Below is a small trained network, with its code and all its weights. Each question gives an input and a target symbol and asks what happens when units are switched off, that is, made to give their printed mean instead of their output.

import numpy as np


def w(rows, s, z=0):
    codes = np.array(rows[::2]) - 128.0
    scale = np.full(codes.shape[1], s)
    scale[-1] = z or s
    return codes * scale


def f(y):
    return y / 2 * (1 + np.tanh(0.7978845608 * (y + 0.044715 * y**3)))


def softmax(a):
    e = np.exp(a - a.max(-1, keepdims=True))
    return e / e.sum(-1, keepdims=True)


def log_softmax(a):
    a = a - a.max(-1, keepdims=True)
    return a - np.log(np.exp(a).sum(-1, keepdims=True))


def net(x, mask):
    ids = ['ΞΦΨΩαβγεζμστ'.index(c) for c in x.split()]
    T = len(ids)
    res = E[ids] + P[:T]
    q, k, v = (res @ M[0].T for M in (Q, K, V))
    z = softmax(np.where(np.tri(T) > 0, q @ k.T / 4**0.5, -1e9)) @ v
    res = res + np.where(mask[0], z, O[0][:, -1]) @ O[0][:, :-1]
    y = f(res @ A[0][:, :-1].T + A[0][:, -1])
    res = res + np.where(mask[1:9], y, B[0][:, -1]) @ B[0][:, :-1]
    return log_softmax(res[-1] @ U[:, :-1].T + U[:, -1])


Q, K, V, O, A, B = {}, {}, {}, {}, {}, {}
E = w([
[167,224,45,232],'Ξ',
[95,133,48,61],'Φ',
[93,146,191,55],'Ψ',
[149,103,209,117],'Ω',
[135,95,156,87],'α',
[20,75,80,183],'β',
[204,179,128,54],'γ',
[188,180,21,147],'ε',
[163,215,163,103],'ζ',
[30,9,143,164],'μ',
[181,101,184,117],'σ',
[174,123,140,206],'τ',
],0.012)
P = w([
[128,15,128,249],'0',
[135,126,122,79],'1',
[138,149,82,88],'2',
[14,190,144,140],'3',
[144,146,140,70],'4',
[148,166,60,96],'5',
[7,198,144,138],'6',
[144,150,145,65],'7',
[152,180,49,96],'8',
[9,199,142,138],'9',
[145,150,150,66],'10',
[161,189,48,94],'11',
],0.013)
Q[0] = w([
[251,48,93,61],'H1',
[129,191,69,158],'H1',
[116,164,227,162],'H1',
[123,117,103,160],'H1',
],0.014)
K[0] = w([
[101,209,94,5],'H1',
[170,167,82,170],'H1',
[133,86,224,146],'H1',
[74,130,81,134],'H1',
],0.011)
V[0] = w([
[197,156,102,191],'H1',
[155,125,159,27],'H1',
[207,153,108,80],'H1',
[115,190,7,157],'H1',
],0.013)
O[0] = w([
[195,184,55,219,85],'H1',
[150,106,183,82,33],'H1',
[234,94,70,26,4],'H1',
[95,124,2,153,101],'H1',
],0.0095,0.0041)
A[0] = w([
[209,154,171,57,72],'N1',
[95,74,130,183,131],'N2',
[105,169,185,127,217],'N3',
[245,181,152,126,254],'N4',
[113,106,119,64,134],'N5',
[223,49,104,76,137],'N6',
[107,156,195,126,58],'N7',
[170,193,78,196,119],'N8',
],0.011,0.0098)
B[0] = w([
[221,155,87,165,197],'N1',
[184,215,128,42,203],'N2',
[87,79,98,215,253],'N3',
[127,62,2,155,218],'N4',
[202,251,109,121,174],'N5',
[112,67,204,37,207],'N6',
[237,188,219,132,192],'N7',
[103,102,192,60,200],'N8',
],0.0091,0.015)
U = w([
[122,125,45,167,160],'Ξ',
[114,202,158,17,74],'Φ',
[213,254,145,136,3],'Ψ',
[191,84,152,183,17],'Ω',
[148,146,171,80,136],'α',
[116,174,121,112,111],'β',
[164,183,97,93,189],'γ',
[100,97,129,82,182],'ε',
[203,131,51,243,5],'ζ',
[93,32,240,87,226],'μ',
[171,75,158,154,141],'σ',
[128,46,97,180,239],'τ',
],0.0087,0.0044)

Each question gives the input, a string of symbols that net reads in full, and the target symbol t.
The units are the heads (4 rows each of Q, K, V and O) and the neurons (one row each of A and B). Each row of codes is followed by its name. A weight is (code - 128) times the scale printed after its matrix; where a second scale follows, it is the last column's (O, A, B and U).
mask holds one flag per unit, heads first, then neurons. A switched-off unit (its flag False) gives its mean, the last column of its rows in O or B, instead of its output. The means were averaged over made-up inputs and are rounded, as every weight is.
A unit's drop is (log p(t) with every unit on - log p(t) with that unit switched off) / (log p(t) with every unit on - log p(t) with every unit switched off).
The circuit of an input: a set's keep is (log p(t) with only the set's units on - log p(t) with every unit switched off) / (log p(t) with every unit on - log p(t) with every unit switched off). Starting from all 9 units, units are removed one at a time, each time the one whose removal leaves the highest keep (on an exact tie, the one counted first), for as long as the keep stays at least 0.8.
circuit, biggest first: the units of the circuit, biggest drop first
most important unit: the unit with the biggest drop
top k neurons: the k neurons with the biggest drops, biggest first
drop when u is switched off: that unit's drop, to one decimal
input Ψ μ β σ, target μ: circuit, biggest first : H1
input β μ μ μ β ζ σ γ Ψ μ, target β: top 2 neurons : N2, N4
input μ ε Ξ τ, target Ψ: top 2 neurons : N2, N7
input Ψ Ψ ζ μ γ Ξ γ Ω β γ, target μ: circuit, biggest first : H1, N5
input α γ μ μ Φ, target Φ: top 3 neurons : N6, N5, N3
input Ψ ε β Ξ σ β Ψ σ ζ Ω Ω, target Ω: top 2 neurons : N1, N2
input μ μ γ Ψ γ ζ β γ τ, target τ: top 2 neurons : N4, N2
input Ψ Ω γ Ξ γ Ξ β β α ζ Ψ, target Ψ: circuit, biggest first : H1, N5, N1
input σ ζ γ γ γ γ Ω ζ, target ζ: circuit, biggest first : N4, N1, H1
input γ μ Ψ Ψ, target τ: top 2 neurons : N2, N5
input Ψ γ Ξ, target Ξ: top 2 neurons : N8, N6
input Ψ Φ Ω γ, target μ: top 4 neurons : N1, N5, N2, N4
input μ γ Ψ σ ζ Ξ β, target Ψ: circuit, biggest first : H1, N2, N7
input μ Ξ Ψ γ Ψ Ψ ζ, target Ψ: top 4 neurons : N7, N4, N6, N2
input ζ β μ γ, target Ξ: top 2 neurons : N6, N7
input μ Ω μ Ξ σ μ ζ γ τ Φ, target Ψ: circuit, biggest first : H1, N7
input σ γ Ψ μ Ψ μ γ, target ζ: circuit, biggest first : H1, N6, N3
input σ Ψ ζ ζ μ ζ β μ Φ, target Φ: circuit, biggest first : H1, N6, N3, N4
input β σ μ σ Ξ ε Ξ, target β: most important unit : N8
input Φ ζ μ β σ μ τ ζ, target ζ: top neuron : N4
input Ψ α σ μ μ μ γ μ ζ β, target μ: top 2 neurons : N5, N1
input μ α ζ β μ ε ζ Ψ ζ, target ε: top 2 neurons : N8, N6
input μ σ ζ τ μ α γ μ α γ γ, target γ: drop when N1 is switched off : 0.8
input γ γ τ Ξ Ψ Ψ β α α τ, target τ: drop when N7 is switched off : 0.3
input μ σ γ ζ, target Ψ: drop when N2 is switched off : 0.4
